Below is a small trained network, with its code and all its weights. Each question gives an input and a class and asks what happens when units are switched off, that is, made to give their printed mean instead of their output.

import numpy as np


def w(rows, s, z=0):
    codes = np.array(rows[::2]) - 128.0
    scale = np.full(codes.shape[1], s)
    scale[-1] = z or s
    return codes * scale


def f(y):
    return np.maximum(y, 0)


def log_softmax(a):
    a = a - a.max(-1, keepdims=True)
    return a - np.log(np.exp(a).sum(-1, keepdims=True))


def net(x, mask):
    res = np.array(x, float).reshape(1, 4) / 4 @ E
    y = f(res @ A[0][:, :-1].T + A[0][:, -1])
    res = res + np.where(mask, y, B[0][:, -1]) @ B[0][:, :-1]
    return log_softmax(res[-1] @ U[:, :-1].T + U[:, -1])


A, B = {}, {}
E = w([
[167,151,64,43,128,129,217,147,122,63,87],'x0',
[134,173,88,135,61,85,194,100,223,212,161],'x1',
[163,175,43,208,164,167,120,216,99,149,198],'x2',
[175,117,147,84,122,211,67,139,249,85,184],'x3',
],0.011)
A[0] = w([
[53,62,161,62,106,73,132,83,165,94,88,20],'N1',
[223,143,163,169,188,176,123,201,61,89,157,160],'N2',
[96,146,169,88,85,208,53,142,192,88,204,121],'N3',
[128,64,231,109,49,120,156,67,149,101,29,31],'N4',
[138,62,202,110,174,213,25,167,20,25,73,139],'N5',
[217,123,134,149,67,144,179,127,253,244,114,103],'N6',
[155,190,72,41,125,166,191,148,108,64,90,38],'N7',
[194,138,72,32,145,160,232,175,114,118,84,36],'N8',
[182,123,18,180,131,97,105,223,98,151,136,89],'N9',
[98,189,82,127,12,54,166,112,184,206,200,46],'N10',
[25,152,115,143,123,56,187,150,10,154,107,254],'N11',
[158,219,84,138,134,157,147,232,116,154,195,75],'N12',
[174,217,94,217,134,202,120,175,105,138,150,91],'N13',
[122,87,252,249,119,178,46,95,137,242,159,94],'N14',
[28,98,136,178,113,75,142,131,68,182,149,195],'N15',
[151,106,164,90,167,202,88,167,244,86,217,175],'N16',
],0.0072,0.00091)
B[0] = w([
[99,96,137,224,81,191,129,42,162,113,175,194],'N1',
[40,87,99,124,102,161,153,84,131,162,127,196],'N2',
[215,118,134,139,208,44,171,164,111,61,106,190],'N3',
[147,101,129,198,94,145,98,58,206,125,197,207],'N4',
[67,141,1,97,87,150,74,192,172,182,77,252],'N5',
[133,92,97,66,122,132,83,194,125,185,89,204],'N6',
[51,189,159,143,75,107,155,201,81,76,202,202],'N7',
[134,198,200,71,133,102,130,149,79,111,190,208],'N8',
[172,50,147,190,120,161,105,38,156,125,189,203],'N9',
[78,113,68,94,117,142,93,181,132,230,99,217],'N10',
[194,90,105,132,201,82,128,128,163,64,36,230],'N11',
[133,119,159,128,145,151,70,36,157,140,140,204],'N12',
[131,117,174,170,98,164,159,74,186,142,171,200],'N13',
[83,207,188,92,90,83,110,161,47,71,211,217],'N14',
[154,127,166,109,213,13,185,149,110,113,116,195],'N15',
[237,96,146,144,193,81,216,148,129,119,64,207],'N16',
],0.0081,0.015)
U = w([
[174,105,139,140,209,83,189,120,147,87,49,253],'0',
[107,97,155,176,91,193,91,3,188,128,156,99],'1',
[80,137,40,90,100,156,48,167,150,187,76,154],'2',
[90,243,205,102,101,105,107,150,62,85,193,51],'3',
],0.013,0.0012)

Each question gives the input, the list of numbers given to net, and the class t.
The units are the neurons (one row each of A and B). Each row of codes is followed by its name. A weight is (code - 128) times the scale printed after its matrix; where a second scale follows, it is the last column's (A, B and U).
mask holds one flag per neuron, in row order. A switched-off neuron (its flag False) gives its mean, the last column of its row in B, instead of its output. The means were averaged over made-up inputs and are rounded, as every weight is.
A unit's drop is (log p(t) with every unit on - log p(t) with that unit switched off) / (log p(t) with every unit on - log p(t) with every unit switched off).
The circuit of an input: a set's keep is (log p(t) with only the set's units on - log p(t) with every unit switched off) / (log p(t) with every unit on - log p(t) with every unit switched off). Starting from the 12 units with the biggest drops (on a tie, the unit counted first), units are removed one at a time, each time the one whose removal leaves the highest keep (on an exact tie, the one counted first), for as long as the keep stays at least 0.8.
circuit, biggest first: the units of the circuit, biggest drop first
unit that matters most: the unit with the biggest drop
top k neurons: the k neurons with the biggest drops, biggest first
drop when u is switched off: that unit's drop, to one decimal
input [2,-6,5,8], class 0: unit that matters most	N16
input [0,4,0,4], class 0: top 3 neurons	[N5; N16; N3]
input [5,6,-1,-5], class 2: top 2 neurons	[N10; N16]
input [7,5,2,8], class 0: top 2 neurons	[N16; N14]
input [6,3,1,-4], class 3: top 2 neurons	[N8; N7]
input [7,-8,5,3], class 2: top 2 neurons	[N5; N14]
input [5,-2,-6,5], class 1: top 3 neurons	[N1; N4; N11]
input [4,6,2,-5], class 2: top 4 neurons	[N10; N16; N3; N6]
input [-7,0,6,7], class 0: top 4 neurons	[N16; N3; N7; N8]
input [0,6,7,5], class 1: top 3 neurons	[N13; N5; N12]
input [4,1,8,-7], class 1: top 3 neurons	[N9; N12; N13]
input [-7,-1,-1,-7], class 0: top 2 neurons	[N11; N15]
input [-7,3,-6,-2], class 3: top 3 neurons	[N14; N9; N15]
input [-7,0,-1,-5], class 3: circuit, biggest first	[N14]
input [-3,8,7,7], class 2: top 4 neurons	[N10; N6; N11; N15]
input [0,1,7,2], class 1: drop when N5 is switched off	0.0
input [1,-5,-7,-6], class 1: drop when N4 is switched off	1.3
input [-5,0,5,7], class 0: drop when N3 is switched off	0.3
